(in the rows, 128 means zero)
Each row is followed by its class number. Each block has new classes, again numbered from 0 up, in any order.
[153 139  97 100 113 109 132 114 125 131 140 147 137 125  61  76 148 126
 193 196 117 107  92 149 149 121 124 181 110 142 132 153 135 197 157 118
 174]
4
[142 111 124 135 165 115 135 120 150  97 116 145 104 115  89 136  98 115
 136 195 116 107 107 151 157 109 126 152 153 190  92 137 133 174 127 110
 104]
5
[134 120 111 137 132 113 124 160 128 135 121 130 103 137 119 118 118 148
 128 109 110 132 114 128 131 149 140 139 157 132  98 166 142 108 112 114
 139]
5
[135 138  75 116 162 190 146 141 166 111 155 162  93 145 109 147 114 117
  84 156 126 155 151 118 201 166 101 129 117 133 139 140 125 122  88 167
 124]
5
[160 116 186  89 113  86 168 109 123  83 124 142 131 129 139 163 170 189
 164 115 139 116 121 144  52 150 106 126 166 123 139 109  83 132  35 154
 153]
3
[111 152 181 101 114  75 140 163  79 160  93  48 159 101 145  82 160 100
 142 105 140 111 115  97 125 109 152 136 142 160  98 140 102 104 130 197
  84]
3
[128 112 106 147 130 110 101 142 126 133 133 139 117 136 126 109 114 135
 143  83 103 151  95 112 150 146 145 124 143 114 101 143 155 121 116 107
 116]
4
[166 142 167  68 109  79 130 122 139  82  79 118 144 152 147 133 147 144
 166 145 107 125 120 124 120 131 118 125 135 106 161 122  76 133 105 181
 145]
0
[137 124 107 107 128 108 120 107 113 125 148 169 143 133  84  98 106 113
 176 167 139 118  93 166 105  91 125 156 149 145 130 142 129 199 150 116
 173]
7
[151 142 105 118 140 176 142 106 198  92 153 185  87 141 155 156 104 142
  67 184 127 154 176 123 208 157 110 121 107 117 153 118 124 126  98 134
 125]
3
[182 111 182 149 132  72 146 130 137 116 111 112 128 133 136 125 130 143
 154 174 103 135 153  87 131 108 141 148 131 117 157 153 128 132 124 119
 105]
0
[138 146  93 100 157 103 116 124 139  97 128 172 141 131  83  96 109  89
 197 170 108  98 111 144 106  99 140 160 131 144  98 106 128 159 145 124
 149]
7
[120 125 165 159 120 173 137 147 125 160 106 120  99 152 138 165  87 158
  86 107 139 148  78 145 172 136 146 103 168 120 145  87 147 117 158 110
 122]
2
[157 121 142 136 145  98 170 145 127 138 140 124  98 108  93 131 138 137
 113 138  84 149 169 103 168 113 117 132 127 157 126 167 161 122 105 154
  88]
5
[107 103 128 140 105 160 149 136 113 110 137 150 132 161 161 184  79 154
 124 118 114 139 103 123 129  79  90 125 167 154 120 189 180 168 124 119
 159]
3
[153 123 179 143 100 119 161 119 116 164 115  78 115 132 141 178 107 159
 139 117 110 145 102 138 148  92 111 134 122 126 133 152 142 146 152 146
 122]
6
[112 133 184 109 107 104 146 100 110 153 115 122  93 135 156 177  86 133
 119  82 115 160 107 159 161  79 144 106 132 125 128 119 155 148 169 131
 137]
6
[115 171 157 112  95 106 156 128 118 169 100 117 127 152 144 183 108 158
 141 109  99 119 108 170 132  88 128 116 136 135 111 120 152 139 163 141
 160]
3
[188  94 150 158 126  76 143 133 132 163 146 103 143 135  96  96 139 135
 142 189 101 120 135  97 144 105 139 125 140 149 148 145 121 135 150 112
 102]
0
[124 141 155 108  85 128 123 132 113 171 102 130 126 156 143 140 103 134
 147  97 110 138 112 165 140  80 132 108 131 125 129 135 167 134 183 135
 151]
7
[123 117 147 160 172  93 115  93 161 116 173 145  92 119 130  81 141 152
 108 160 131 116 138 102 166 145 201 136 136 106 143 167 114 105 121  59
 113]
2
[153 105 172 157 169  95 145 134 126 132 126 131  96 111 111 128 133 123
 124 160  96 137 151 105 156 133 129 146 137 161 135 177 140 133  99 118
  93]
5
[152 151  99 132 156 174 129 153 170 108 135 174  89 129 121 141 117 122
  94 149 144 135 156 130 184 173 143 122 113 134 140  86 119 122 120 139
 133]
2
[165 123 143 103 100  85 127 113 131 107 110 126 110 117 140 124 151 170
 130 133 110 149 125 157 120 173  97 125 136 116 142 131  81 127  91 139
 167]
6
[150 126 108 112 137  91 116 130 103 110 152 146 122 146 103 106 127 129
 170 144 118 113  85 139 105 120 131 154 115 138 104 145  99 194 148 106
 172]
6
[252 117 152 117 136  74 110 140 180 150  66 187 100 142 117 123 113 120
 207 178  76 127 169 116  99 114 147 166  86 161 104  71 185 131 161  66
 131]
3
[165 148 132  93 105 104 134 125 131  80 115 139 123 137 154 116 146 159
 158 161 117 148 121 130 112 157 100 139 151 116 150 107  92 142  89 139
 184]
2
[185  95 190 156 134  92 164 142 129 128 151 121  90  86 131 149 130 146
 134  93 144 131 158  56 140 136 169 161  87 106 162 192 125 127 101 105
 121]
6
[196 115 137 164 130  65 140 132 136 136 128 117 106 106 105 117 146 147
 153 136  93 127 157 115 156 131 149 138 112 140 122 150 143 146 103 136
  76]
1
[151 143 111 144 135  94 117 108 175 149  89 137  91 120 144 110 109 144
 117 146  84 150 136 134 206 153 169 143 136 112 100 152 171  67 107 111
 104]
3
[126 110 132 148 146 111 140 131 114 164 142 117 103 126 122 121 113 123
 124  89 124 181 136 116 126 133 138 127 147 116 120 109 153  89 116 128
 115]
6
[153 123 145  70 115  89 141 112 156  69 115 112 122 126 147 132 138 165
 153 124  98 138 126 110 113 149  98 133 139  95 151 128  72 109  81 154
 156]
6
[115 175 138 147  81 141 133 176 111 166 119 112 126 140 126 146 109 168
 136 125  54 127 117 146 136 137  95 119 127  97 133 120 156 137 202 105
 162]
4
[111 131 111 122 122 121 127 176 115 120 114 156 114 137 137  98  97  96
 155  96 118 133 111  94 156 142 171 121 147 114 113  95 147  82 127  87
 163]
7
[152 137 113 124 156 145 125 112 171 101 118 157 100 135 121 140 137 129
 123 120 136 164 128 107 194 178 135 142  85  93 143 121 125 121  74 154
 104]
4
[152 154  99 152 136 111 131 185 112 134 117 114 101 127 129 139 108 124
 136 122  50 136 115 106 181 152 117 127 124 137  87 158 146 118 115 135
 109]
5
[139 115 102 146 114 119 116 137  94 153 145 134 135 142 108  69 142 120
 134 129  88 144  94 120 135 160 120 134 165 118 124 135 143 118 124 133
 129]
1
[159 131 103 131 142 105 113 117 129 106 148 169 122 105  92 118  89 117
 150 166 139 103  80 144 122 111 148 161 149 157 118 135 123 211 159  96
 162]
2
[136 152 140  75 128  81 146 101 118  91 106 152 133 126 128 118 134 108
 168 129  93 163 102 120 140 160 109 121 152  94 157  65  93 101  59 153
 161]
7
[124 141 106 132  92 158 128 171 107 189  90 128  95 136  92 121  87 163
 113 106 114 182 132 182 121 137 107 134 139 103 134  98 192 119 194 117
 169]
6
[131 163 126 164 121 122 133 155  95 143 121 118 103 122 137 149  93 136
 138 122 105 140  94 146 159 122 145 118 138 130 103 106 158 153 156 111
 124]
2
[175 121 149 138 166  73 139 175 123 113 102 139  85 128  93 127 122 153
 140 131  76 138 139 121 149 136 135 151 139 155 118 176 138 157  98 139
 101]
5
[161 118 131 169 131  86 146 135 113 126 143 135 111 113 107 128 150 149
 141 130 107 133 152 111 139 145 136 130 112 127 139 149 138 154  94 117
 108]
1
[120 134 148 139 100 124 131 151 110 151 109 115 122 144 129 153  91 144
 126  84  84 152  83 120 171 105 120 115 135 119 121 134 170 150 169 127
 119]
4
[141 120  55 109 156 182 125 131 175 118 150 146  96 147  92 121 101 137
 122 148 136 148 117 128 183 170 121 134 105  99 144 114 112 118 113 133
 138]
6
[123 134 100  77 123  81  97  99 133 153 128 135 122 128  91  82 100 119
 153 151 110 125 100 197 124  89 133 143 152 156 108 140 122 175 196 136
 168]
6
[161 137  88  99 155 198 149 118 202 132 158 134 109 135 126 152  97  96
  75 183 123 150 147 121 223 158  77 138 144 148 157 145  96 113  94 221
 111]
5
[138 152 158 125  88 118 138 141 110 162 101 114 124 165 140 153  99 147
 128 120  79 138  96 151 164 102 139 100 147 102 135 116 156 123 184 140
 135]
0
[113  98 153 108 153  36 137  65  76 116 122 159 166 131  66 129 134  63
 185 137  97 115  61 102 100  56 131 129 129 183 125  86 144 208 149  89
 138]
1
[183 134 116  88 103  91 133 125 153  76 114 110 127 155 156 120 152 180
 157 150  97 145 110 114 142 146  96 120 141 120 140 122  80 131  75 157
 152]
2
[144 121  87 111 146 182 134 138 165 118 160 157  97 136 121 139 112 109
  86 156 124 135 135 121 208 161 107 116 128 153 134 148 112 126 100 157
 124]
5
[140 116  97 135 125 121 137 176 109 140 165 147  83 142 132 118 103 144
 127  89 119 166 151 134 148 135 137 120 143 133 119 153 146 140 121 130
 160]
6
[160 147 171  63 115  67 138 101 155 102 102 126 137 129 156 128 145 156
 138 138  99 127 127 134 114 141 107 140 164 121 150 138  71 120  81 188
 149]
3
[169 109 163 148 149  82 155 142 139 135 128 130 122 122 124 137 125 152
 151 145  96 126 153  85 122 125 133 153 140 139 147 171 136 126  93 114
 124]
3
[153 120  98 128 146 152 144 138 177 127 143 139  89 126 118 143 110 135
  89 139 145 156 160 126 188 168 122 122 114 127 148 109 101 112 106 145
 134]
6
[115 141 131 131 111 126 138 136 116 163 117 114 115 152 116 137 112 154
 124 114  89 155 141 155 153 108 113 105 138 117 151 122 165 147 157 153
 113]
1
[138 131 131 124 139 115 113 120 114 117 123 163 142 141  97 114 100  96
 169 146 122 102  64 154 110  96 146 153 148 143  91 111 133 169 162 116
 138]
7
[176 128 100 105 128  92  98 130 128 123 131 150 131 162 107  95 109 113
 183 165 145 105  94 159 122  93 172 142 123 144  98 126 118 197 171 126
 135]
0
[122 127 167 135  88 127 120 143 116 155 110 137 114 126 132 165  81 146
 105  76 111 148 105 140 145  97 126 107 132 127 129 124 174 169 196 109
 129]
4
[130 144 145 164 136 150 128 186 136 132 111 140  92 147 139 167  79 171
 127 106  76 132 131 121 132 135 139 116 149 105 140 116 164 115 163  90
 136]
2
[140 133 102  96 143 109 116 130 133 110 133 162 109 127 100 129  88 106
 157 163 108 105 103 161 131 104 123 143 146 176  98 141 128 195 152 118
 152]
5
[142 126 100 137 134  97 127 140 130 147 138 124  94 140 129 113 122 153
 132  91 111 172 142 134 143 139 145 130 126 108 106 145 144 103 112 131
 135]
6
[143 131  88 126 173 169 154 148 170 121 154 163  98 153  92 140 121 119
  77 161 113 164 164 108 197 172  97 127 104 130 165 102 101 115 111 156
 146]
6
[159 113 136 135 156  93 154 126 148 117 140 124  90 103  95 118 126 147
 118 164  93 139 161 103 184 117 129 148 125 147 137 197 147 141  97 134
  84]
5

A new block, with new classes numbered from 0.
[ 97  90  77 125 134 122 101 166 134 142 138  84 138 174 120 181  89 158
  61  81 121 122 191 124 140 103 129 116 120 107 111 139 132  78 110  72
 141]
10
[153 139 110 156  91 146 116 118 209 121 192 114 134 116 138 153 134 116
 152  99  82 108  99 166 142 121 132 125 181 132 130 152 101 104 143 113
 119]
5
[ 88 124 141 136 115 161 177 170 232 126 154 151 108 139 171 157 119  97
 118 120 162 174 119 122 120 139 112 223 139  95 124  96 115 166 164 128
 147]
12
[ 94 120  34 141  90 143  85 108 189 109 198 136 127 174  98 118 104 120
 136 117  43 103 133  86 154 126  94 194 111 161 154 129 146 120 146 146
 160]
4
[132 155 108 134 127 108  87 126 116 134 101 112 148 136 138  94 125  90
 146 132 154  82 150 115 148 134 117 176 113 129 175 146 110 154 103 198
 124]
9
[123 154 114 149 131 108  77 147 150 115  67 113 145 112 156 101 145 117
 151 109 128  53 142  88 154 133 106 181 113 119 182 140 117 140 108 175
 116]
8
[ 93  95  69 131 128 144 104 164 153 105 140  93 105 155 128 149  74 149
  38  81 126 139 187 100 139 107 110 137  74 118 140 118 162  59 139  89
 142]
8
[ 89 120  62 118 138 110  88 176 166  84 154  55 105 139 150 134  53 160
  42  98 128 170 182 118 127  98 124 141  73 121 152 102 140  71 112 100
 160]
0
[123 169 129 147 117 164 131 120 189 169 204 136 162 162 129 158 126  94
 143 102  70  95 116 164 161 110 123  55 199 126 118 176  99 112 183 100
 114]
6
[107 136 141 124 112 151 188 184 215 123 133 131 123 131 168 151 106 106
 108 129 183 172 130 134 113 152 110 164 135 103 125  83 140 150 168  98
 111]
12
[130  99 152 108 144  81  65 116 106 151 112  87 144 118 159 114 110 116
 150 126 143  60 150  94 134 110 135 137 125 162 198 141 134 140 104 146
 125]
1
[116 145  56 133  92 116  96 105 200 101 180 132 124 145  74 102  97 115
 160 115  72 121 109 121 162 156  83 148 139 147 158 118 131 144 114 185
 110]
0
[ 83 135 124 135 100 161 183 182 220 113 142 146 138 130 158 134  83 113
  80 126 150 169 130 126  97 163 106 192 110 106  97  88 129 155 179 107
 147]
12
[147 174 103 126 134  83  74 135 119 106  90  85 149 130 155 103 110 116
 159 155 139  76 159 117 147 140 116 147  94 165 167 123 148 129  88 188
 130]
9
[115 155 105 169 109 151 122 114 205 155 210 136 154 163 152 136 128 120
 155  65  83  97  88 149 137 111 134  92 191  88 101 163  87 128 178 115
 134]
4
[109 147  58 148  94 126  84 110 177 102 166 155 130 146 105 114 127 106
 203  96  53 103 143 128 136 124  94 207 149 148 162 146 124 145 135 172
 108]
11
[115 139  99 146  91 131 117 131 203 147 227 139 166 151 137 153 119 109
 155  88  63  96 152 168 136 110 120 135 185 134  93 141 104 131 171 105
  82]
11
[ 97  90  95 137 134 148 102 192 149 136 141  91 133 136 162 175  75 123
  53  81 122 149 196 134 141  81 113 137  65 115 151 137 122  34 153  80
 159]
9
[104 133  97 116 138  65  81 161 111 143 118  95 125 131 111 105 105 105
 147 191 138  53 173 117 171 144 129 172 126 106 174 146 107 161  89 193
 115]
0
[105 150 157 143  94 154 159 166 210 122 120 130 162 133 142 157 123 104
 144  98 181 149 109 118  98 138 122 158 146 113  97 106 110 142 170  75
 147]
10
[169 186 143 157  95 142 111  70 204 116 163 124 152 142 145 152 173 123
 158  54  85 106  85 177 120 105 134 100 199 129 123 168  98 117 132  77
  96]
5
[ 73  91  72 160 140 157  81 166 157 116 137 110 115 145 135 160  66 149
  51  90  93 113 184 105 115 109 113 146  74 111 126 128 152  60 150 110
 162]
7
[100 135  69 146  92 117  85  97 192 115 169 153 124 166  89 102 126 122
 160 122  49 121 131 116 156 139  80 223 125 159 174 149 128 161 135 160
 137]
12
[115 133 100 132 134 142  80 200 135  98 119  96 133 138 169 138  79 152
  69  70 126 139 156 112 132  91 130 151  78 118 146 116 137  56 130 111
 182]
2
[110 124  49 141  84 145  84  88 193 121 168 159 110 161  65 108 111 112
 178  94  43  98 109 121 174 143  85 158 146 144 188 151 128 118 147 159
 138]
4
[153 133  83 131 116  89  70 138 132 121 118  79 128 107 151 136 158 108
 124 137 130  40 163 119 146 117 139 196 154 116 196 136 105 141  82 160
  89]
5
[114 117 110 133 135  83  82 137 107 150 102  99 144 138 115 106 129  97
 117 151 138  87 187 116 159 139 116 160  89 139 159 141 127 148 112 139
  88]
9
[ 94 146  76 148 113  78  41 121 203  80 197 143 112 166  93  97 101 105
 182  98  55 147 126 108 139 123 103 188  91 157 162 140 133 126 158 169
 162]
0
[152 171  96 146 112 158 129  89 217 135 199 154 124 162 133 152 135 103
 159 111 103 142 123 181 164 123 123  72 177 137 100 148 117 101 144  88
 106]
9
[ 96 109 109 132 111 114 104 131 136 146 124  81 140 134 123 121 101  97
 156 145 128  37 180 131 146 127 126 188 148 112 191 185 135 141 105 165
 128]
6
[ 94 146 176 137  88 164 185 146 233 118 153 137 149 101 159 113 109 115
 130 130 185 137  97 126  80 159 117 180 132  95  90  91 146 160 145  72
 149]
7
[134 117  65 132  96 141  80 107 181 113 154 145 143 126 106 110 127  98
 134  96  36  90 127 120 139 138 101 196 141 142 174 151 120 134 103 154
 106]
5
[104 101 111 118 130 145  97 209 120 141 119  86 140 151 157 169  77 142
  62  96 142 120 163 115 145 100 123 124  84 114 173 121 137  53 138  87
 172]
2
[124 155 110 100 133 102 101 146 123 123 105 102 141 124 166 108 125 105
 193 139 154  75 132 116 145 141 123 167 136 150 182 107 134 158  79 174
 114]
11
[114 137 107 161  95 123 124  94 227 123 212 141 145 167 137 160 148 124
 148  87  91 107 114 141 131 120 119  91 148 119  97 146 119 100 182  65
 110]
8
[ 95 106  54 141  95 133  77 113 171  94 168 134 122 172  90 130 105 123
 159 137  43 123 117  97 143 129 101 187 110 163 175 131 122 120 147 191
 162]
2
[114 149 118 141 101 162 139 158 212  79 145 127 140 131 182 174 105  96
  81  74 130 123 121 109  76 118 131 221 124 105  92  93 117 117 153 131
 150]
5
[ 79  99  77 122 139 140  89 164 134 134 132  80 148 153 139 131  47 159
   6  38 101 116 170  97 154  98 106 116  78 129 139 135 127  55 129  94
 149]
1
[ 86  92  81 113 126 130  98 169 152 136 178  78 135 169 166 157  83 151
  54  49 124 142 175 122 150  89 108 164  82 143 174 119 133  63 118  80
 150]
11
[ 86 141  79 118 120 146  83 163 133 105 131  78 116 153  90 118  62 168
  18  79 103 146 183 124 140  93 107 128  85 121 146 113 139  63 139 105
 166]
7
[112 128  83 130 142  95  70 159 133 138 108 106 114 140 110  97 138 116
 141 112  91  70 156 117 210 129 125 154 127 117 171 147 109 129 116 185
 112]
4
[ 98 122  64 122  97 145  64 106 198 135 191 159 105 171  62  98  84 105
 133 133  55 113 164 114 141 141  85 196 154 136 183 135 162 163 134 167
 136]
7
[123 132  89 146  85 149 129  82 205 156 229 138 178 189 138 139 125 114
 122  43 103 110 113 148 109 115 122  77 187 121 123 172 134 132 175  86
 118]
1
[ 88  91  75 127 145 139  78 173 152 130 116  55 163 156 147 136  59 148
  52  32 129 152 155 102 127  94 118  92  99 120 142 125 111  61 114  77
 124]
10
[119 120  99 113 112 154  99  97 220 160 203 149 135 185 128 142  97 106
 168  66  74 116  98 166 158 103 127 105 185 139 122 142 106 107 128 121
 129]
3
[ 90 100  44 169 112 133 105 175 150 120 142  61 137 127 135 154  88 148
  21  93 129 133 188 114 156 109  97 148  57 123 138 119 114  62 141  94
 125]
9
[ 84  80  78 127 122 147 104 163 150 140 130  74 153 169 114 151  56 166
  37  74 110 154 177 107 128 104 102 134  96 122 148 147 124  73 117  61
 145]
10
[ 83  78  70 122 132 138 116 198 159 120 186  58 132 141 152 155  55 155
   4  90 117 175 188 117 125  97 121 122  69 119 132 106 141  67 133  85
 159]
0
[130 123 107 129  98 125 133 140 206 155 239 127 152 144 136 137 143 115
 112  81 108 137 136 179 154 105 134 105 174  95 132 158  90 123 146 107
 121]
0
[151 151  95 141  89 153 135 107 213 130 176 138 168 167 123 141 149 119
 161  64 122 142 100 164 127 130 129  71 195 131 121 154 102 123 152 112
 122]
10
[ 93 134  24 155  98 123  79 106 174  91 170 140 121 157  91 114  98 131
 164 142  22 115 132 107 138 135  83 201 120 156 162 139 128 145 143 195
 152]
12
[ 84 127 152 112 134 147 168 151 206 113 140 139 119 132 142 161  91  82
 116  98 128 151 134 123 104 127 118 141 143  89 109  97 130 129 164 105
  95]
6
[102 127  49 134 100 150  84  93 203 111 143 155 112 166  77  90  92 106
 158 116  41  93 140 117 171 151  98 183 135 155 156 154 137 127 132 161
 125]
4
[ 84  76  70 117 130 160 110 175 161 132 123  66 129 154 142 146  68 169
  66  36  97 172 147 143 132  85 111 111 102 110 158 124 142  65 108  83
 155]
3
[ 95 102  40 154 103 152 105  96 169 123 174 150 112 162  70 138 109  96
 138 109  58  98 147 113 150 144  88 160 137 136 181 165 146 125 144 162
 119]
6
[ 99 119  48 115 106 140  97 125 193 132 167 149 135 179 108 109  99 120
 124 107  33 102 142 114 160 140  94 170 131 128 180 149 132 131 132 165
 147]
4
[105 159  62 149  84 139 107 125 214  90 183 143 134 162  91 108  88 106
 170 140  62 136 135 118 131 133  88 195 125 145 158 159 137 129 151 171
 148]
0
[123 165 102 137  98 137 133 115 239  88 191 146 125 146 144 128 127 122
 171  92  92 131 110 160 126 127 134 115 167 108  96 133 125 119 163 133
 151]
8
[ 92 121 135 150  90 150 174 153 216 123 154 137 111 120 133 144  95 101
 118  94 188 127  89 124 127 159 123 153 134  84 103  87 107 124 194 110
 131]
4
[132 131 131 137 125 133 125 109 195 159 216 165 136 164 142 175 162  92
 151  73  69 102 131 163 153 103 131 102 196 104 143 175 102 124 165 139
 118]
6
[114 161 111 133 125 127  77 140 114 143 111  98 148 107 127 105 131  92
 142 101 129  45 144 117 168 109 122 157 151 113 187 158 101 136 106 156
 129]
6
[130  98  85 148  88 166 137  98 208 152 220 140 145 127 136 117 156 119
 134  61  85 118 113 171 138 113 143 105 191  97 125 162  93 132 153  97
 122]
4
[129 124  58 118 101 137  71  86 196 111 163 129 136 163 126 137 109 122
 123 128  11  88 154 128 117 122 107 204 155 151 190 166 124 137  95 148
 136]
5
[119 129 147 105  97 152 163 163 217 125 149 129 137 133 161 135 104 111
 105  80 144 133 135 132 114 137 123 171 148 102 121  89 152 146 151 123
 139]
4
[131 134  96 140  90 126 117  84 207 147 227 156 132 159 118 137 133 114
 152  89  78  95 145 174 138 100 139 123 216 105 134 192  90 136 171 125
 122]
1
[ 76  63  75 132 135 140 119 179 129 114 136  68 124 143 177 163  76 146
  69  81 150 148 187 120 105 101 130 158  65 132 164 123 144  65 135  93
 150]
11
[125 132 164 116 115 145 168 183 196 122 147 148 144 167 189 186 129 115
  97 121 168 159 111 107  95 147 125 149 122 119 127  69 154 146 172 128
 156]
2
[111 113  75 125 121  90 113 158 152 141 106 106 172 140 137 106 130 100
 186 140 170  64 124 109 145 174 128 142 139 105 156 141 117 155  85 159
 111]
10
[117 139  96 115 137  92  93 148  95 136  91 105 143 124 147 113 110 110
 180 131 143  61 163 135 127 133 126 142 141 110 191 144 116 142 102 159
  82]
11
[115 136 111 126 130  85  92 157 128 148 101 119 141 127 141  90 117 107
 161 155 143  72 147 122 148 164 114 173 128 120 185 137 132 182 110 171
 112]
12
[108 138  62 131 120 109 108 146 134 119 106 106 126 138 136  83  94 103
 141 136 178  59 148 102 158 152 131 182 126 110 177 160 125 139 105 207
 142]
1
[ 99 119 108 116 143 142 102 187 129 122  94  98 141 144 138 164  99 152
  27  53  92 111 198 108 149  90 106 116  83 105 119 118 147  58 132  79
 120]
8
[126 148 154 127 148  98  65 158  98 122  74 105 154 135 166 118 134 126
 160 132 120  90 132  95 113 111 134 164 110 129 183 132 123 151 114 166
 149]
2
[101 125  78 137 112 132 119 110 191 128 211 134 126 165 137 166 110 105
 164 100  85 127 147 153 115  90 125 137 182 112 136 141  82 115 170 119
  76]
11
[128 122 100 147 124 108  70 131 120 136  95  91 160 104 150 104 163  97
 134 102 123  40 118 102 147 134 127 191 126 119 182 154  95 151  75 153
 100]
5
[114 127 101 137  91 130 129 102 186 147 247 131 160 161 148 161 161 109
 164  71 106 124 118 155 119  98 127 122 178 131 117 126 113 137 156  66
  95]
11
[139 136  77 118 132 111  84 152 112 137  92  98 141 118 142 124 124  95
 135 163 127  30 144 108 154 149 126 168 137 117 193 141 120 135  71 156
  97]
5
[135 141 111 142  94 139 126 106 210 174 244 147 140 161 131 129 145 113
 123  86  94  93 125 164 165 108 140 120 209  93 108 160  83 144 163 100
 111]
4
[110 131  96 138  98 142 120  99 206 146 252 129 152 148 130 156 132 101
 126  84  70 109 131 160 124  96 132  92 193 110 121 149 105 126 172  75
 117]
6
[155 170 116 142 104 149 125  97 206 143 195 130 152 179 126 147 148 119
 168  68 133 147  90 161 135 112 138  59 220 128 114 153  92 134 149 111
 122]
10
[ 91 121  74 128 123 164  96 172 160 131 108  85 167 177 123 151  64 154
  41  54 109 144 162 109 143 107 101 112  99 135 140 141 113  57 130  73
 156]
10
[ 87 135  70 159 113 132 106 170 159 120 144  64 130 128 120 146  52 135
  72  76 122  89 175 129 142 113 103 128 130  86 143 143 139  79 140 105
 107]
6
